Here is a tiny trained network, its code and every weight. The questions are about switching its units off for an input and a class, where a switched-off unit gives its printed mean instead of its output.

import numpy as np


def w(rows, s, z=0):
    codes = np.array(rows[::2]) - 128.0
    scale = np.full(codes.shape[1], s)
    scale[-1] = z or s
    return codes * scale


def f(y):
    return np.maximum(y, 0)


def log_softmax(a):
    a = a - a.max(-1, keepdims=True)
    return a - np.log(np.exp(a).sum(-1, keepdims=True))


def net(x, mask):
    res = np.array(x, float).reshape(1, 4) / 4 @ E
    y = f(res @ A[0][:, :-1].T + A[0][:, -1])
    res = res + np.where(mask, y, B[0][:, -1]) @ B[0][:, :-1]
    return log_softmax(res[-1] @ U[:, :-1].T + U[:, -1])


A, B = {}, {}
E = w([
[6,236,227],'x0',
[202,143,191],'x1',
[202,241,131],'x2',
[98,88,255],'x3',
],0.0075)
A[0] = w([
[155,245,163,81],'N1',
[140,229,209,96],'N2',
[138,131,21,213],'N3',
[142,6,88,214],'N4',
[51,67,77,68],'N5',
[133,131,38,183],'N6',
[59,16,77,253],'N7',
[215,180,199,159],'N8',
[155,135,71,143],'N9',
],0.012,0.0048)
B[0] = w([
[98,91,9,204],'N1',
[62,24,101,223],'N2',
[116,252,106,232],'N3',
[146,214,239,238],'N4',
[148,184,55,189],'N5',
[155,206,108,210],'N6',
[14,163,200,252],'N7',
[152,44,113,205],'N8',
[161,158,83,184],'N9',
],0.017,0.011)
U = w([
[41,118,116,244],'0',
[170,48,232,118],'1',
[120,12,139,106],'2',
[78,86,207,103],'3',
[117,160,137,184],'4',
[153,115,53,2],'5',
[170,153,155,70],'6',
],0.011,0.0046)

Each question gives the input, the list of numbers given to net, and the class t.
The units are the neurons (one row each of A and B). Each row of codes is followed by its name. A weight is (code - 128) times the scale printed after its matrix; where a second scale follows, it is the last column's (A, B and U).
mask holds one flag per neuron, in row order. A switched-off neuron (its flag False) gives its mean, the last column of its row in B, instead of its output. The means were averaged over made-up inputs and are rounded, as every weight is.
A unit's drop is (log p(t) with every unit on - log p(t) with that unit switched off) / (log p(t) with every unit on - log p(t) with every unit switched off).
The circuit of an input: a set's keep is (log p(t) with only the set's units on - log p(t) with every unit switched off) / (log p(t) with every unit on - log p(t) with every unit switched off). Starting from all 9 units, units are removed one at a time, each time the one whose removal leaves the highest keep (on an exact tie, the one counted first), for as long as the keep stays at least 0.8.
units of the circuit, in order: the units of the circuit, biggest drop first
most important unit: the unit with the biggest drop
k most important neurons: the k neurons with the biggest drops, biggest first
drop when u is switched off: that unit's drop, to one decimal
input [-7,-6,3,2], class 6: units of the circuit, in order : [N4]
input [-1,0,-8,-3], class 4: units of the circuit, in order : [N4; N2]
input [-6,5,-5,2], class 3: units of the circuit, in order : [N7; N4]
input [3,8,4,-7], class 5: units of the circuit, in order : [N7; N1]
input [-1,-1,-8,0], class 3: units of the circuit, in order : [N7; N4]
input [-5,-8,6,6], class 6: units of the circuit, in order : [N2; N1]
input [4,4,-7,5], class 3: units of the circuit, in order : [N1; N3]
input [8,5,7,-8], class 2: 2 most important neurons : [N2; N8]
input [-6,1,-3,-6], class 4: 2 most important neurons : [N7; N3]
input [6,1,-7,1], class 3: 4 most important neurons : [N1; N3; N6; N9]
input [-7,-7,-7,7], class 3: 2 most important neurons : [N7; N4]
input [-2,6,-5,6], class 3: drop when N1 is switched off : -0.2
input [6,2,7,-6], class 5: drop when N2 is switched off : -0.1
input [4,-2,-6,4], class 3: drop when N9 is switched off : 0.2
input [-4,-1,2,7], class 1: most important unit : N3
